Below are the code and all the weights of a small trained network. Each question names an input and a target symbol and asks about switching units off, where a switched-off unit gives its printed mean instead of its output.

import numpy as np


def w(rows, s, z=0):
    codes = np.array(rows[::2]) - 128.0
    scale = np.full(codes.shape[1], s)
    scale[-1] = z or s
    return codes * scale


def f(y):
    return np.maximum(y, 0)


def softmax(a):
    e = np.exp(a - a.max(-1, keepdims=True))
    return e / e.sum(-1, keepdims=True)


def log_softmax(a):
    a = a - a.max(-1, keepdims=True)
    return a - np.log(np.exp(a).sum(-1, keepdims=True))


def net(x, mask):
    ids = ['ΘΠαβγδεζλμξστφψ'.index(c) for c in x.split()]
    T = len(ids)
    res = E[ids] + P[:T]
    u = 0
    for l in range(2):
        r = res
        for j in range(3):
            rows = slice(3 * j, 3 * j + 3)
            q, k, v = (r @ M[l][rows].T for M in (Q, K, V))
            z = softmax(np.where(np.tri(T) > 0, q @ k.T / 3**0.5, -1e9)) @ v
            o = O[l][rows]
            res = res + np.where(mask[u + j], z, o[:, -1]) @ o[:, :-1]
        u += 3
        y = f(res @ A[l][:, :-1].T + A[l][:, -1])
        res = res + np.where(mask[u : u + 4], y, B[l][:, -1]) @ B[l][:, :-1]
        u += 4
    return log_softmax(res[-1] @ U[:, :-1].T + U[:, -1])


Q, K, V, O, A, B = {}, {}, {}, {}, {}, {}
E = w([
[50,131,190,181,112,67],'Θ',
[112,65,57,59,151,211],'Π',
[142,117,41,57,224,239],'α',
[113,128,125,130,117,37],'β',
[157,89,122,122,102,93],'γ',
[232,228,113,167,169,188],'δ',
[8,188,101,79,182,200],'ε',
[177,255,161,109,197,59],'ζ',
[92,151,188,249,128,174],'λ',
[180,70,106,176,133,57],'μ',
[90,58,173,178,51,170],'ξ',
[86,125,75,108,199,253],'σ',
[158,57,38,127,212,173],'τ',
[111,134,139,83,81,114],'φ',
[162,78,117,97,90,80],'ψ',
],0.0097)
P = w([
[124,178,2,144,65,123],'0',
[133,130,128,80,182,153],'1',
[103,105,74,137,170,120],'2',
[154,146,179,113,80,132],'3',
[85,114,100,158,108,104],'4',
[149,99,191,88,212,156],'5',
[91,79,125,151,169,103],'6',
[141,132,220,87,101,134],'7',
[91,106,126,143,130,100],'8',
[147,97,198,111,184,146],'9',
],0.0096)
Q[0] = w([
[175,203,35,90,157,145],'0.h0',
[223,181,221,127,171,124],'0.h0',
[82,91,70,79,252,181],'0.h0',
[131,128,103,174,119,115],'0.h1',
[127,128,131,122,129,128],'0.h1',
[129,126,126,128,126,128],'0.h1',
[93,121,28,84,213,189],'0.h2',
[71,104,72,127,124,118],'0.h2',
[99,93,160,149,144,123],'0.h2',
],0.018)
K[0] = w([
[208,196,28,109,154,120],'0.h0',
[202,188,248,84,133,149],'0.h0',
[121,193,48,160,8,123],'0.h0',
[150,111,104,167,111,99],'0.h1',
[125,131,131,122,129,131],'0.h1',
[129,128,129,130,128,127],'0.h1',
[132,178,48,155,72,128],'0.h2',
[61,109,47,151,117,111],'0.h2',
[83,119,172,139,104,104],'0.h2',
],0.018)
V[0] = w([
[87,97,137,169,114,233],'0.h0',
[108,202,146,245,186,120],'0.h0',
[41,239,148,42,128,192],'0.h0',
[134,135,68,160,103,124],'0.h1',
[128,143,116,124,120,132],'0.h1',
[118,150,131,103,119,130],'0.h1',
[182,104,98,88,148,179],'0.h2',
[81,138,154,89,101,107],'0.h2',
[82,116,148,163,85,80],'0.h2',
],0.012)
O[0] = w([
[78,71,130,245,64,226,221],'0.h0',
[165,152,249,212,219,136,199],'0.h0',
[65,8,74,225,254,87,161],'0.h0',
[114,109,198,99,158,154,250],'0.h1',
[129,114,146,138,142,129,165],'0.h1',
[131,118,129,180,144,112,147],'0.h1',
[147,189,20,190,85,145,114],'0.h2',
[70,38,133,83,173,71,100],'0.h2',
[104,77,198,36,123,129,165],'0.h2',
],0.0087,0.0015)
A[0] = w([
[192,246,63,157,145,174,253],'0.n0',
[97,38,113,124,91,68,185],'0.n1',
[41,149,71,86,167,205,152],'0.n2',
[125,87,2,10,77,93,185],'0.n3',
],0.0041,0.004)
B[0] = w([
[198,216,94,211,137,191,254],'0.n0',
[46,66,113,127,164,82,222],'0.n1',
[194,7,79,115,71,96,200],'0.n2',
[134,147,2,2,69,97,238],'0.n3',
],0.0044,0.0046)
Q[1] = w([
[162,188,76,15,161,2],'1.h0',
[132,240,155,199,188,84],'1.h0',
[74,66,219,112,136,64],'1.h0',
[118,106,130,100,125,119],'1.h1',
[145,149,119,153,128,136],'1.h1',
[135,103,85,108,117,130],'1.h1',
[137,178,150,126,117,79],'1.h2',
[137,103,97,179,21,156],'1.h2',
[81,95,191,121,68,109],'1.h2',
],0.0068)
K[1] = w([
[195,169,90,56,150,2],'1.h0',
[192,186,153,159,229,139],'1.h0',
[24,115,207,121,151,45],'1.h0',
[95,103,113,145,115,108],'1.h1',
[149,140,133,116,132,135],'1.h1',
[119,102,103,98,92,125],'1.h1',
[149,144,163,151,175,108],'1.h2',
[156,72,129,103,146,178],'1.h2',
[120,109,188,125,115,136],'1.h2',
],0.0086)
V[1] = w([
[2,94,188,200,115,196],'1.h0',
[32,151,169,131,132,38],'1.h0',
[161,199,141,186,219,152],'1.h0',
[120,139,110,183,89,111],'1.h1',
[151,95,138,107,111,132],'1.h1',
[163,147,124,89,120,140],'1.h1',
[147,74,136,117,156,161],'1.h2',
[105,140,148,158,130,103],'1.h2',
[88,182,125,170,114,122],'1.h2',
],0.0055)
O[1] = w([
[82,3,193,159,161,217,253],'1.h0',
[87,77,190,29,248,101,17],'1.h0',
[239,131,154,230,197,110,163],'1.h0',
[109,139,118,65,159,148,125],'1.h1',
[105,161,121,160,111,129,101],'1.h1',
[88,103,134,179,133,130,118],'1.h1',
[128,146,83,141,73,159,187],'1.h2',
[160,145,120,82,154,122,79],'1.h2',
[142,100,130,89,171,109,116],'1.h2',
],0.0045,0.0014)
A[1] = w([
[121,51,247,151,227,98,225],'1.n0',
[200,241,108,189,131,198,3],'1.n1',
[90,57,91,71,207,121,102],'1.n2',
[145,207,193,2,92,67,49],'1.n3',
],0.006,0.0022)
B[1] = w([
[74,223,108,139,117,149,250],'1.n0',
[131,71,196,110,86,75,211],'1.n1',
[117,143,191,112,84,73,196],'1.n2',
[184,69,122,118,255,201,185],'1.n3',
],0.009,0.014)
U = w([
[84,220,219,77,97,108,6],'Θ',
[86,205,47,141,84,143,71],'Π',
[136,132,67,190,113,96,194],'α',
[147,22,169,99,231,133,37],'β',
[140,160,89,120,146,170,217],'γ',
[173,77,201,167,135,81,202],'δ',
[68,79,108,188,189,73,109],'ε',
[146,207,116,146,189,64,113],'ζ',
[127,202,135,181,147,233,117],'λ',
[200,134,192,84,129,195,205],'μ',
[122,27,192,104,60,216,110],'ξ',
[145,46,95,186,181,163,134],'σ',
[142,222,146,123,29,117,165],'τ',
[106,76,126,61,99,3,164],'φ',
[118,174,57,96,170,185,96],'ψ',
],0.0049,0.0023)

Each question gives the input, a string of symbols that net reads in full, and the target symbol t.
The units are the heads (3 rows each of Q, K, V and O) and the neurons (one row each of A and B). Each row of codes is followed by its name. A weight is (code - 128) times the scale printed after its matrix; where a second scale follows, it is the last column's (O, A, B and U).
mask holds one flag per unit, layer by layer, with each layer's heads first. A switched-off unit (its flag False) gives its mean, the last column of its rows in O or B, instead of its output. The means were averaged over made-up inputs and are rounded, as every weight is.
A unit's drop is (log p(t) with every unit on - log p(t) with that unit switched off) / (log p(t) with every unit on - log p(t) with every unit switched off).
The circuit of an input: a set's keep is (log p(t) with only the set's units on - log p(t) with every unit switched off) / (log p(t) with every unit on - log p(t) with every unit switched off). Starting from the 12 units with the biggest drops (on a tie, the unit counted first), units are removed one at a time, each time the one whose removal leaves the highest keep (on an exact tie, the one counted first), for as long as the keep stays at least 0.8.
units of the circuit, in order: the units of the circuit, biggest drop first
most important unit: the unit with the biggest drop
k most important neurons of layer l: the k neurons of layer l with the biggest drops, biggest first
which heads matter: for each layer, one digit per head in row order, 1 if its drop is at least 0.15 and else 0, layers parted by /
input μ Θ λ ε Θ σ Θ α ψ, target Θ: most important unit	0.h2
input Π τ τ φ λ ε τ μ τ, target Π: which heads matter	101 / 100
input μ λ τ μ ζ β μ ε, target μ: which heads matter	100 / 000
input ε ψ ξ φ τ β Θ φ τ μ, target φ: which heads matter	100 / 000
input τ α β τ δ γ, target τ: units of the circuit, in order	0.h2, 1.h0, 0.h0
input Π ξ δ μ μ τ σ, target Π: units of the circuit, in order	0.h0, 0.h2, 1.h0
input φ φ ζ φ, target φ: units of the circuit, in order	0.h0, 1.n0, 1.h0
input β β δ ξ β σ Π, target β: units of the circuit, in order	0.h0, 1.n3, 0.h2, 1.h0
input φ ε σ σ, target φ: which heads matter	101 / 100
input ε ε σ α, target ε: which heads matter	100 / 000
input λ ζ γ, target λ: which heads matter	100 / 100
input φ λ α σ Θ ξ τ φ φ Θ, target Θ: units of the circuit, in order	0.h2, 1.n0, 1.h0, 1.n2
input μ τ Θ Π, target μ: units of the circuit, in order	1.n3, 0.h0
input λ ξ σ μ, target ξ: units of the circuit, in order	0.h0, 1.h0
input λ ε τ γ, target ε: units of the circuit, in order	0.h0
input δ ζ ψ φ, target ζ: units of the circuit, in order	0.h0, 1.h0, 0.h2
input Θ φ μ, target Θ: which heads matter	001 / 100
input ψ φ φ σ, target ψ: units of the circuit, in order	0.h0, 1.n3, 1.h0
input ε α τ τ τ ε τ, target ε: 2 most important neurons of layer 1	1.n0, 1.n2
input ε τ φ φ, target τ: most important unit	0.h2
input τ γ Π, target τ: units of the circuit, in order	0.h2, 0.h0, 1.h0, 1.n1
input μ ξ β φ, target ξ: units of the circuit, in order	0.h0, 1.h0
input Θ δ λ φ, target δ: which heads matter	101 / 100
